Below is a small trained network, with its code and all its weights. Each question gives an input and a class and asks what happens when units are switched off, that is, made to give their printed mean instead of their output.

import numpy as np


def w(rows, s, z=0):
    codes = np.array(rows[::2]) - 128.0
    scale = np.full(codes.shape[1], s)
    scale[-1] = z or s
    return codes * scale


def norm(h):
    return h / np.sqrt((h * h).mean(-1, keepdims=True) + 1e-5)


def f(y):
    return np.maximum(y, 0)


def log_softmax(a):
    a = a - a.max(-1, keepdims=True)
    return a - np.log(np.exp(a).sum(-1, keepdims=True))


def net(x, mask):
    res = np.array(x, float).reshape(1, 3) / 4 @ E
    u = 0
    for l in range(2):
        y = f(norm(res) @ A[l][:, :-1].T + A[l][:, -1])
        res = res + np.where(mask[u : u + 10], y, B[l][:, -1]) @ B[l][:, :-1]
        u += 10
    return log_softmax(norm(res)[-1] @ U[:, :-1].T + U[:, -1])


A, B = {}, {}
E = w([
[199,50,180,198,211,157,96,169,227,168,137],'x0',
[150,155,238,65,173,195,83,62,81,107,86],'x1',
[111,74,153,46,179,1,84,116,85,126,192],'x2',
],0.0099)
A[0] = w([
[82,253,143,109,64,85,140,133,144,115,109,2],'0.n1',
[100,83,68,198,91,128,136,173,105,126,97,132],'0.n2',
[159,142,140,133,117,160,99,112,209,69,139,89],'0.n3',
[153,137,58,146,113,92,137,83,157,46,149,94],'0.n4',
[143,177,131,148,80,193,166,175,102,160,22,91],'0.n5',
[197,123,168,92,144,224,147,130,90,136,146,99],'0.n6',
[94,180,183,71,100,142,79,53,143,125,80,35],'0.n7',
[172,106,156,173,44,184,156,197,140,132,111,54],'0.n8',
[179,136,157,130,211,107,141,201,170,149,184,184],'0.n9',
[8,130,131,68,108,89,132,105,107,66,146,88],'0.n10',
],0.0062,0.0055)
B[0] = w([
[104,140,152,51,173,127,160,149,171,173,155,173],'0.n1',
[214,188,145,120,159,40,82,96,111,118,71,207],'0.n2',
[70,167,96,150,161,92,62,102,118,163,170,162],'0.n3',
[185,129,120,111,111,116,112,105,127,93,93,161],'0.n4',
[75,130,143,193,96,144,58,79,134,127,199,224],'0.n5',
[218,143,128,133,85,87,143,139,142,117,135,197],'0.n6',
[254,139,120,115,126,72,156,157,85,81,123,187],'0.n7',
[56,137,174,145,139,142,131,122,149,40,171,183],'0.n8',
[100,187,117,41,88,159,174,73,153,129,120,253],'0.n9',
[111,125,195,85,102,182,186,138,205,170,121,220],'0.n10',
],0.0081,0.0058)
A[1] = w([
[88,2,150,66,174,59,58,138,67,130,218,118],'1.n1',
[102,122,35,183,100,89,151,192,182,132,155,96],'1.n2',
[177,79,148,141,217,139,61,141,232,157,171,82],'1.n3',
[164,140,204,87,146,72,110,76,169,93,205,213],'1.n4',
[179,58,169,126,129,153,192,234,152,181,109,98],'1.n5',
[126,51,25,146,130,76,163,192,136,126,142,90],'1.n6',
[153,43,138,136,229,149,127,150,203,160,125,38],'1.n7',
[121,171,68,88,89,110,144,134,13,109,162,105],'1.n8',
[148,87,140,111,165,170,93,123,67,92,29,1],'1.n9',
[141,136,176,136,221,203,60,109,44,122,51,63],'1.n10',
],0.0098,0.0043)
B[1] = w([
[126,183,143,209,91,249,114,106,113,67,150,189],'1.n1',
[180,99,180,98,172,137,99,146,56,117,155,177],'1.n2',
[75,118,120,60,91,137,171,121,91,136,101,196],'1.n3',
[135,111,89,163,141,77,105,155,163,161,118,255],'1.n4',
[117,109,82,154,111,78,105,114,194,174,137,142],'1.n5',
[194,151,163,118,149,120,120,126,100,120,94,158],'1.n6',
[71,161,118,90,103,115,187,97,127,116,105,164],'1.n7',
[88,71,127,113,154,151,170,131,164,164,98,179],'1.n8',
[168,121,109,117,115,100,117,165,120,138,130,137],'1.n9',
[165,104,116,125,158,84,154,186,49,107,166,163],'1.n10',
],0.013,0.014)
U = w([
[44,122,119,27,87,127,215,134,129,155,92,170],'0',
[250,119,142,107,143,69,133,180,52,110,128,161],'1',
[94,160,133,216,91,218,108,119,114,56,169,176],'2',
[116,99,69,173,130,49,71,145,213,181,137,160],'3',
[134,85,103,102,154,144,87,91,150,118,131,2],'4',
[134,76,90,94,153,152,83,94,130,121,128,32],'5',
],0.019,0.0052)

Each question gives the input, the list of numbers given to net, and the class t.
The units are the neurons (one row each of A and B). Each row of codes is followed by its name. A weight is (code - 128) times the scale printed after its matrix; where a second scale follows, it is the last column's (A, B and U).
mask holds one flag per neuron, layer by layer. A switched-off neuron (its flag False) gives its mean, the last column of its row in B, instead of its output. The means were averaged over made-up inputs and are rounded, as every weight is.
A unit's drop is (log p(t) with every unit on - log p(t) with that unit switched off) / (log p(t) with every unit on - log p(t) with every unit switched off).
The circuit of an input: a set's keep is (log p(t) with only the set's units on - log p(t) with every unit switched off) / (log p(t) with every unit on - log p(t) with every unit switched off). Starting from the 12 units with the biggest drops (on a tie, the unit counted first), units are removed one at a time, each time the one whose removal leaves the highest keep (on an exact tie, the one counted first), for as long as the keep stays at least 0.8.
units of the circuit, in order: the units of the circuit, biggest drop first
unit that matters most: the unit with the biggest drop
k most important neurons: the k neurons with the biggest drops, biggest first
k most important neurons of layer l: the k neurons of layer l with the biggest drops, biggest first
input [4,-6,-2], class 1: unit that matters most -> 1.n2
input [1,0,3], class 3: 2 most important neurons -> 0.n9; 1.n4
input [5,-4,-6], class 2: 3 most important neurons -> 0.n8; 1.n4; 1.n8
input [1,1,3], class 3: 3 most important neurons of layer 0 -> 0.n9; 0.n5; 0.n3
input [4,7,-6], class 1: 2 most important neurons -> 1.n10; 1.n1
input [0,-4,3], class 1: 2 most important neurons of layer 1 -> 1.n6; 1.n2
input [7,0,8], class 2: 2 most important neurons -> 1.n1; 0.n10
input [6,4,7], class 2: 2 most important neurons of layer 1 -> 1.n1; 1.n8
input [7,-7,-8], class 2: 3 most important neurons -> 1.n4; 0.n8; 1.n8
input [7,-6,-4], class 0: 2 most important neurons -> 1.n3; 1.n7
input [7,-2,7], class 0: 4 most important neurons -> 1.n3; 1.n7; 0.n9; 0.n5
input [-3,2,0], class 3: 2 most important neurons -> 0.n9; 1.n3
input [-2,7,-6], class 1: 2 most important neurons -> 1.n10; 1.n1
input [-4,-8,-8], class 1: units of the circuit, in order -> 1.n2
input [6,6,-1], class 0: 3 most important neurons -> 1.n3; 1.n7; 0.n2
input [2,3,-3], class 3: 2 most important neurons -> 1.n1; 0.n6
input [-5,-5,7], class 2: 2 most important neurons -> 1.n1; 0.n9
input [7,3,7], class 0: 2 most important neurons -> 1.n3; 1.n7
input [-3,1,-1], class 3: 2 most important neurons -> 1.n3; 0.n9
input [-1,-2,8], class 2: units of the circuit, in order -> 1.n1
input [-2,3,3], class 3: 2 most important neurons of layer 1 -> 1.n4; 1.n2
input [-3,-8,7], class 1: 2 most important neurons of layer 1 -> 1.n6; 1.n2
input [4,-3,4], class 0: 2 most important neurons of layer 0 -> 0.n5; 0.n9
input [8,-8,7], class 0: 3 most important neurons of layer 0 -> 0.n9; 0.n7; 0.n6
input [8,7,-8], class 0: 4 most important neurons of layer 1 -> 1.n3; 1.n1; 1.n7; 1.n2
input [6,5,-5], class 0: 2 most important neurons of layer 1 -> 1.n3; 1.n1
input [-2,-4,1], class 1: unit that matters most -> 0.n9
